Each row has a name. After each piece below comes the name of the row it's from, unless a question asks for something else. Each question is about the rows just above it.

[167 122 115 159 128] -> <101>
[149 129 132 132 131] -> <78>
[103 150 196 136 106] -> <152>
[146 196 103 119  94] -> <121>
[222 136 153 186 161] -> <6>
[150 157 104 121 111] -> <42>
[132 149 131 128 132] -> <5>
[153 141 101 124 109] -> <135>
[157  99  96 130  53] -> <103>
Give the next 2 entries after [196 103]. | [119  94]
The row with [150 157 104] is | <42>
The one value in <42> and <152>: | [150]
which: [157 104] | <42>
which: [149 129 132 132 131] | <78>
[128 131 132 149 132] is which row reordered? | <5>

[113 135 125  92  95 129 152 106  62 144 135  95 131 154  92 128 141 104
 127 133 102 121  95 132 135 105 124 109 102 137 121 113 136 114 129 133
 127 101 115 120 128 121 126 127 130 128 141] : <115>
[187 113 101 143 123 159 216 150 138  73 138 112 110 124  88 132  81 136
 163 140  92 107 130 106 131 211 143 136  98 129 114 148 159 116 135 153
 153 116  96 134 119  82  74 114 153 131 123] : <91>
[141 101 113 120 133 115 125 135 114 154 104 132 121 121  62 124 152 135
 135 129 130  95 126 128 106  92 129 102 121 131 127 127 127 102 106  95
 128 135  92 133 144 128  95 141 137 109 113] : <176>
[154 131 146 129 114 109 134 123 121 107 128 130 138 121 132 154 105 126
 105 138 156 124 119 133 129  95 141 132 111  93 134 138 136 130 135 131
 119 127 125 127  94 144 156 100 107 108 136] : <43>
[141 129  95 102 106 113 133 135 127 127 131 152 128  62 113 130 109 101
 136  95 120 132 115 128  92 141 135  95 106 128 127 133 125 121 126 137
 104 124 121 144 114 129 135 121 102 154  92] : <85>
[121 135  99 118 112 121 144 160 129 156 110 162 119 133 117 120 132 133
 103 134 136 125 101 122 166 127 121  85  98  97 114 167 117 155 141 111
 137 178 100 168 133 123 121 185 136 124 134] : <162>
[ 45 131 135 123 135 111  48  88 128 116 125 112 153 133 141 133 117 110
 101 128 168 135 142 168 130 170 115 145 137 139 141 140 105 135 127 126
  86 122 153 127 107 194 206 130 118 138 127] : <12>
[174 115 130 150 136 147 112 151 128 149 136 121 128 119 144 121 134 120
 155 132 131 128 127 131 120 131 115 148 131 135 154 126 148 136 155 140
 147 134 156 128 163 129 164 145 159 129 125] : <10>
which: [ 48  88 128 116 125] | <12>
Which row holds these entries in another order? [113 109 137 141  95 128 144 133  92 135 128  95 106 102 127 127 127 131
 121 102 129  92 106 128 126  95 130 129 135 135 152 124  62 121 121 132
 104 154 114 135 125 115 133 120 113 101 141] | <176>
which: [ 86 122] | <12>
Which row holds these entries in another order? [137 135 126 113 141 121 154 128  95 141 101 131 128 127 135  92  92 127
 152 129 125 128 121 127 115 102 133  95 136 144 105 109 114  62 102 132
  95 124 135 121 133 106 104 113 129 120 130] | <115>
Put [ 92 154 102 121 135 129 114 144 121 124 104 137 126 121 125 133 127 128
 106  95 135 141  92 128 115 132 120  95 136 101 109 130 113  62 128 152
 131 127 127 135 133 113 106 102  95 129 141] back in order: which row is it? | <85>

[109 179  31 118  87 139  84 121 133] -> <131>
[ 73  54 104  91 199 158 127 145 147] -> <15>
[ 90 114  89 139  97 151 121  26  95] -> <123>
[139 140 147 146  72 159  28  49 151] -> <36>
[ 97 195  46 125 117  88 170 146 119] -> <205>
[189  91 144 100 101 169 101  43 145] -> <24>
[120 100 144 136 206  87 187 189 115] -> <215>
[ 73 123 103 105  86 184 153  50 112] -> <26>
[181 138 176 148 124  68 193  76 116] -> <30>
[139 140 147 104  76 159  28 102 151] -> <171>
[132 172 180 137 157 168  89 184  65] -> <111>
[ 88 195 125  97  46 117 129 125 168] -> <210>
The next 2 entries after [ 97 195  46 125 117  88]: | [170 146]
which: [181 138 176 148 124  68 193  76] | <30>
Which value is in both <26> and <15>? | [73]
Which value is in both <15> and <36>? | [147]

[ 86 110 158 197] -> <62>
[159  77 147 168] -> <80>
[137 122  58 158] -> <88>
[ 86 110 158 112] -> <22>
Which value is in both <22> and <88>? | [158]
which: [159  77 147 168] | <80>
which: [ 86 110 158 197] | <62>

[ 84  93 102 223  96 140 111 157  89] = <118>
[122 162 114 215 109 144 100 171 140] = <144>
[103 205  94 226 163  90  83 123 131] = <76>
[ 72 197  70 179 140 122  98 123 151] = <122>
[121  90  84 142  73 151 134 121  85] = <77>
[152  69 101  45  51 179 186  73  65] = <57>
[101 152  51 149 179  65  73  46  74] = <97>
[101 152  51 186 179  65  73  46  69] = <120>
Shared by <57> and <77>: | [73]
[101 152  51 186 179  65  73  46  69] is in which row? | <120>
which: [152  51 149 179  65  73  46] | <97>
Put [100 109 114 122 140 144 162 171 215] back in order: which row is it? | <144>
Give the next 2 entries after [ 84 142  73 151]. | [134 121]
Which row holds these entries in another order? [152  51 186 179  65  73  46  69 101] | <120>
What are the next 2 entries after [ 94 226 163]? | [90 83]

[128 128 140 141 128 142 142 127 140 135 160 118 125 126 130 125 122 134
 149 135 112 149 129  94 147 140 151  65 137 138 129 145] : <113>
[136 141 132 120 126 122 129 155 132 129 101 116 119 121 127 157 135 148
 140 123 149 152 125 104 156 129 185  67 110 108 148 131] : <132>
[122 158  77  29 115 132  76 135 131 141 187 125 142 150 123 129 121 143
 102 123 133 136 125 141  82 130 143 160 150 124 123 121] : <149>
[132 129 120 126 122 155 136 141 132 120 126 122 129 155 132 129 122 116
 124 128 121 104 118 134 126 131 137 104 148  95 134 122] : <14>
[141 127 130 137 126  96 153 126 100 140 143 135 148 114 111 144 134 108
 138 133 162 103 129 151 129 105  83 167 108  75 136 141] : <41>
which: [141 127 130 137 126  96 153 126 100 140 143 135 148 114 111 144 134 108
 138 133 162 103 129 151 129 105  83 167 108  75 136 141] | <41>
which: [128 128 140 141 128 142 142 127 140 135 160 118 125 126 130 125 122 134
 149 135 112 149 129  94 147 140 151  65 137 138 129 145] | <113>
What are the next 2 entries after [101 116]? | [119 121]
The row with [132 129 120 126 122 155 136 141 132 120 126 122 129 155 132 129 122 116
 124 128 121 104 118 134 126 131 137 104 148  95 134 122] is | <14>
which: [136 141 132 120 126 122 129 155 132 129 101 116 119 121 127 157 135 148
 140 123 149 152 125 104 156 129 185  67 110 108 148 131] | <132>

[180 108 155  91 230 107 138]  <158>
[150 129 185  56 153  48 140]  <148>
[109  74 177  31 125  97 154]  <105>
[ 62 200 170  74  64  64 140]  <150>
[ 74 158 145 115  24  97 130]  <68>
[148 103  65 199 149 200 110]  <161>
[ 93 137  79 195 107 214 123]  <55>
[ 52 178 169  96  60 113 148]  <196>
[111 145 180  66  80 199 136]  <193>
[161 111 155  79  86  29 117]  <198>
[132 109  76 177  31 125  97]  <169>
Which row holds these entries in another order? [136 199  80  66 180 145 111] | <193>
which: [ 60 113] | <196>
The row with [109  76 177  31 125  97] is | <169>
[138 107 230  91 155 108 180] is which row reordered? | <158>
Shared by <148> and <150>: | [140]
Which row holds these entries in another order? [130  74  24 115 145 158  97] | <68>
The one value in <161> and <193>: | [199]

[135  93 148  95 182 138 175  82 171  95 132 120 161 175  88 146] -> <61>
[132 107 220 221 119 145 173 132  72 140 125 114 111 157 106 131] -> <8>
[132 131 173 111 145 221 114 221 132 125 157 119 140  72 106 107] -> <100>
[132 131 148 112 177 221 114 221 132 125 157 140 140  72 106 107] -> <32>
What are the next 2 entries after [ 82 171]? | [ 95 132]
The one value in <8> and <61>: | [132]
which: [111 145 221 114] | <100>
The row with [132 131 148 112 177 221 114 221 132 125 157 140 140  72 106 107] is | <32>
Shared by <61> and <100>: | [132]
Where do [173 111 145 221 114 221 132 125 157] appear? | <100>
[ 72 106 107 111 114 119 125 131 132 132 140 145 157 173 221 221] is which row reordered? | <100>

[180 170  95 114 173 144 172 124  73 178 122 168 121 151 153 170  69 134
 135] : <164>
[146 171 107  94 168 158 181 127  61 136 125 156 145 160 144 169  50 109
 132] : <96>
[148 136 132 103 108 118 113 116 118  85 119 145 106 146  89 149 125 138
 117] : <109>
[150 126 133 103 110 116 110 116 114 112 118 152  99 143  90 152 128 137
 121] : <27>
[147 201 101  80 164 143 163 116 114 152 143 152 112 118  90  99  94 134
 112] : <60>
[145 158 120  94 157 133 138 152 126 127  82 148 135 141 138 141  99 114
  46] : <134>
[148 153 119  91 153 112 149  96 122 130 108 140 144 144 142 142  80 131
  93] : <29>
[153 174  98 108 170 153 173 126  78 152 133 179 127 153  99 138 141 130
 125] : <188>
[147 172 106  97 168 157 180 128  64 139 127 163 141 158 146 170  54 117
 130] : <65>
The next 2 entries after [114 112 118 152  99 143  90 152]: | [128 137]
which: [148 153 119  91 153 112 149  96 122 130 108 140 144 144 142 142  80 131
  93] | <29>
which: [138 141  99] | <134>

[167 103 110 109] -> <93>
[120  92 140 157] -> <102>
[ 98 167 103 136] -> <64>
[167 103  98 150] -> <50>
Where do [ 98 167 103 136] appear? | <64>
which: [110 109] | <93>
Where do [167 103 136] appear? | <64>
which: [167 103 110 109] | <93>
which: [167 103  98] | <50>
The row with [167 103  98 150] is | <50>

[126 150 168 104 136 107 136 132 133 120 138] -> <2>
[150 122 140 216 119  66  79 124 115 135 116] -> <75>
[135 109  79 155 118 148 162 133 116 133 109] -> <94>
[135 109  79 155 118 148 162 121 173 133 126] -> <52>
Which value is in both <2> and <94>? | [133]
Shared by <94> and <2>: | [133]
The one value in <75> and <2>: | [150]

[127 127 130 124]  <53>
[130 124 127 128]  <95>
[130 124 128 129]  <4>
Which row holds these entries in another order? [129 130 124 128] | <4>
which: [130 124 127 128] | <95>
[127 127 130 124] is in which row? | <53>

[110 113 105 207 110  80 122 136 131 149  76] -> <25>
[124 182 114 118 124 109 139 135 161 107 112] -> <16>
[116 160 153 127 116 124 114 173 136 153 120] -> <28>
[157 182  82 160 157 182 120 131  73 140 131] -> <124>
[122 118 101 117 122  82 159 152 100 141 129] -> <33>
Give the next 2 entries after [109 139 135]. | [161 107]
which: [131 149  76] | <25>
Shared by <28> and <25>: | [136]

[160 153 170 163 158 159 147 175 170 173 159 148 162 159 161 166 180 163
 165 176 167 157 150 154 132 129 119  98  94  80  81  73  74  59  60  67
  70  96  97 113 116]  <184>
[ 94  98  78  76  50  58  65  57  61  78  94 110 112 114 129 124 128 153
 156 155 149 170 171 154 153 143 158 160 173 154 169 154 150 163 170 155
 148 135 129 122 100]  <175>
[154 155 133 141 109 113 111  92  66  71  61  69  63  67  79  83  83 118
 115 116 113 131 133 131 139 136 157 153 168 161 154 143 145 164 179 167
 170 161 169 173 159]  <34>
[ 98 105 106 124 126 133 128 148 154 162 160 153 171 163 158 151 162 164
 172 180 168 171 161 170 163 164 152 137 119 105 111 103 102  75  71  59
  54  58  63  81  87]  <51>
[160 168 167 179 161 168 163 167 154 157 153 154 127 127 110 101 100  83
  73  69  70  56  63  78  77  88 109 100 130 137 119 134 135 142 156 154
 161 174 152 152 156]  <136>
[139 144 150 159 169 171 154 172 157 168 162 163 175 164 159 165 177 161
 158 164 148 125 119 125 104 104  93  67  69  59  66  67  76  78  87 106
 103 123 110 123 133]  <20>
[ 60  60  54  68  64  91 110  75 115 128 126 128 136 142 155 160 159 169
 177 167 152 168 167 160 173 163 165 171 165 151 162 137 135 124 125 107
 106  94  90  81  64]  <89>
[110 110 113 131 136 142 134 161 160 170 163 153 168 159 155 154 170 167
 171 178 167 168 160 171 157 154 139 121 111  98 102  92  93  66  63  55
  51  66  73  95 101]  <145>
[165 166 157 180 151 149 139 128  97  99  92  99  87  82  74  61  50  75
  73  88 104 115 111 120 114 119 139 129 158 161 150 155 160 169 173 150
 157 157 167 171  74]  <139>
The row with [139 144 150 159 169 171 154 172 157 168 162 163 175 164 159 165 177 161
 158 164 148 125 119 125 104 104  93  67  69  59  66  67  76  78  87 106
 103 123 110 123 133] is | <20>
Give the next 2 entries after [160 153 171 163 158]. | [151 162]

[ 99 141 123 180] : <9>
[114 109  93 204] : <82>
[109 114  93 177] : <90>
[109 114  93 205] : <56>
Put [180 123 141  99] back in order: which row is it? | <9>
Put [205  93 114 109] back in order: which row is it? | <56>
which: [109 114  93 177] | <90>
[114 109  93 204] is in which row? | <82>

[143 174 148 129 144 114 110  94 146  88 150 118 109 113 111 115 113  44] : <47>
[113 143 148 118  94 110 111 110 115 113  44 114 146 174 144 129 150  88] : <143>
[125 167 156 142 190 116 123  83 132  89 161 132 115 102 148 119 115  76] : <114>
[124 151  83 156 161 190 132 123 115 132 116  89 142 112 125 109 133  66] : <13>
[132 172 163 133 184 122 112  91 135  89 161 120 114  98 145 104 112  80] : <106>
[ 83 149 182 111  93 170 149 134 131  64 110 160 131 122 124 114 111 111] : <71>
Give the next 2 entries after [156 142 190 116 123  83 132  89 161 132 115]. | [102 148]
Put [ 94 110 111 110 115 113  44 114 146 174 144 129 150  88 113 143 148 118] back in order: which row is it? | <143>
Put [ 44  88  94 109 110 111 113 113 114 115 118 129 143 144 146 148 150 174] back in order: which row is it? | <47>

[192 194 143 102  40 163 111 121 112 213 146 143 171 157] = <104>
[194 121 146 111 143 194 213 113 121  56 142 189 138  90] = <99>
[112 121 146 111 143 194 213 163 156  40 143 192 171 102] = <92>
[138 146 213 111 121 142 194 113 189 194 121  56  90 143] is which row reordered? | <99>
[146 121 111 113 143  56 138 121 194  90 189 142 213 194] is which row reordered? | <99>
Where do [194 121 146 111 143 194 213 113 121  56 142 189 138  90] appear? | <99>
[ 40 102 111 112 121 143 143 146 156 163 171 192 194 213] is which row reordered? | <92>

[ 49 139 106 132 104 117 154 117 153 145 124 126 106 125 103 145  92 154] = <17>
[141 123 109 129 118 140 107 128 133 118 130 142 129 105 119 124 117 121] = <31>
[118 130 122 146 127  93 117 126 147 143 108 101 104 142 133 136  95 131] = <63>
[167 103 143 136 118 150  78 137 106 128 111 121 136 123 148 111 101 103] = <160>
[ 92 132 125 129 134 124 152 118 150 118 130 124 138 130 130 126 114 154] = <7>
[140 144 128 109 143 142 120 131 117 113 137 133 164 135 139 136 140 135] = <84>
[147 137 139 127 141 134 107 138 135 138 134 120 133 136 142 102 111 113] = <189>
[126 118 138 126 129 152 150 134 130 114 118  92 124 132 124 130 129 154] = <79>
[122 149 149 121 129 118 142 133 147 130 123 130 137 132 117 119 150 142] = <153>
which: [114 118  92] | <79>
[114 154  92 132 125 129 134 124 152 118 150 118 130 124 138 130 130 126] is which row reordered? | <7>
which: [118 130 124] | <7>
Which row holds these entries in another order? [120 133 136 142 102 111 113 147 137 139 127 141 134 107 138 135 138 134] | <189>
which: [ 49 139 106 132 104 117 154 117 153 145 124 126 106 125 103 145  92 154] | <17>

[131 124 127 132 145 136] = <45>
[148 141 151 139 158 128] = <206>
[117 143  64 138 125 146] = <218>
[124 123  81 144 128 134] = <127>
[111 163  92 128 143 154] = <119>
[116 148 132  42 165 149] = <44>
[113 119 124 142 136 143] = <48>
[128 141 158 148 150 139] = <151>
[142 143 124 120 113 136] = <155>
[132 116  42 153  99 128] = <190>
[130 156 188 109 155 145] = <49>
[130 134  99 135 121 136] = <202>
Put [136 113 120 124 143 142] back in order: which row is it? | <155>
The next 2 entries after [132 116  42]: | [153  99]
Give the next 2 entries after [119 124]. | [142 136]
Shared by <190> and <151>: | [128]
which: [148 141 151 139] | <206>
Where do [121 136] appear? | <202>
Put [141 158 139 148 128 150] back in order: which row is it? | <151>

[107 118 160 154 113 125  74 178 128 130 120  93]  <98>
[147 142  69 159  78 166 161 109 136 126 128  26]  <66>
[125  93 159 100 108 118 147 149 143 115 126 154]  <126>
[129 137 119 152  97 118 139 138 139 141 105 212]  <67>
[111  93 159 100 108 118 147 149 143 114  95  95]  <141>
[175 135  77 166  54 117 191  94 138 173 103  42]  <116>
[151 112 114 113 131  81 113 126 128  99 120 141]  <87>
[137 139  97 138 129 212 139 119 152 142 105 118]  <23>
[112  99 131 141 113  81 114 151 128 125 120 113]  <69>
Put [113 120 125 128 151 114  81 113 141 131  99 112] back in order: which row is it? | <69>
Shared by <87> and <141>: | [114]
Which row holds these entries in another order? [212 105 141 139 138 139 118  97 152 119 137 129] | <67>

[136  98 119 128 127 139 142 134 123 124 108 148 143 119 130 133 135 125
 137 140 138 124 123 134] : <204>
[126  96 135 129 127  95  94 129 121 132 126 175 111 126 154 117 156 131
 146 154 142 174 141 134] : <194>
[112 133 116  85  98 117 136  84 132 157  68 114 136 120 104 130 106  41
 136 112 183 155 115 112] : <140>
[132 168 137 126 110 203 130 122 139 116 147 128 109 146 124 128 134 138
 121 119 138 136 114 112] : <46>
[116 136 183 130 133  84 120 117 106 132 112  84 136 112 157 104 112 136
  98 114  68  41 115 155] : <208>
[131 135 138 123 132 115 145 123 142 135 122 160 126 132 128 136 130 111
 106 125 159 118 122 125] : <178>
[135 108 165 128  63  88 110 122 104  74 134 104 121 127 114 136  96 130
 163  96  79 162 114 153] : <146>
[119 136 115 127 156 113 133 138 144 167 125 146 113 121 131 137 111 117
 115 146 119 107 127 115] : <163>
[100 177 167 126 102 209 147 128 147 114 161  75 177 162 118 141  83 143
 104 143 166  95 124 156] : <112>
[106 116 160 125 119  62 116 119 108 140 118 146 100 117 162 106 130 140
 148 112 107 176 116 143] : <58>
[127 114 113 131 156 115 154 133 119 123 111 132 176 129 136 108 113 132
 151 111 134 154 133 115] : <142>
Which row holds these entries in another order? [155 115  41  68 114  98 136 112 104 157 112 136  84 112 132 106 117 120
  84 133 130 183 136 116] | <208>
The next 2 entries after [ 68 114 136]: | [120 104]
Give the next 2 entries after [111 117 115 146]. | [119 107]
What are the next 2 entries after [117 106]? | [132 112]
Put [118 125 132 111 122 145 132 131 135 159 135 160 123 136 106 130 142 115
 123 122 126 138 128 125] back in order: which row is it? | <178>
Give the next 2 entries after [136 108]. | [113 132]

[124 124 140 127 130 152 113 146] -> <37>
[118 204  76 144 158 110 134 112] -> <107>
[135  86 162  92 172  26 172  47] -> <72>
[102 181 129 179 118 203  85 181] -> <117>
[148  73 144  76 158  32 177  57] -> <21>
Give the next 2 entries after [ 73 144  76 158]. | [ 32 177]
Give the next 2 entries after [118 203]. | [ 85 181]

[139 127 128 116 127 126 129 125]  <86>
[143 152 127  67 127 118 159 121]  <203>
[120 113 129 162 128 133 111 132]  <154>
[ 88 106 128 138 129 131 148 125]  <38>
[188  95 136  84 128 124  89 121]  <156>
[145 111 132 131 130 130 109 127]  <157>
[ 88 106 128 223 132 142 102 141]  <108>
[ 88 106 128 138 126 127 102 141]  <59>
[ 52 158 121 109 130 131 130 138]  <185>
[139 127 128 116 129 126 129 125]  <130>
[127 110 129 153 128 133 108 132]  <181>
[125 110 129 157 130 132 109 132]  <219>
The one value in <203> and <157>: | [127]
The row with [ 88 106 128 138 129 131 148 125] is | <38>
What are the next 2 entries after [127 126]? | [129 125]
The row with [131 130 130 109] is | <157>

[108 117 184 205 102] = <35>
[149 198 227 129 122] = <137>
[117  56  67 132 119] = <192>
[ 95  91 117 126 143] = <191>
[ 96 103  96 120 184] = <173>
[126 110  91 174  83] = <133>
[108  82  73 125 120] = <168>
[138 126 130  91  96] = <209>
[ 93  94  75 131 104] = <182>
[166 141 133  98 140] = <201>
[120  82  73 124 108] = <170>
[118  96  90 157 160] = <159>
which: [ 95  91 117 126 143] | <191>
Where do [133  98 140] appear? | <201>
[108 120  82  73 124] is which row reordered? | <170>

[170 183 118  77] -> <18>
[143 214 158 138] -> <129>
[143 213 158 138] -> <128>
[143 214 158 138] is in which row? | <129>
which: [143 213 158 138] | <128>
[143 214] is in which row? | <129>
[143 138 158 213] is which row reordered? | <128>

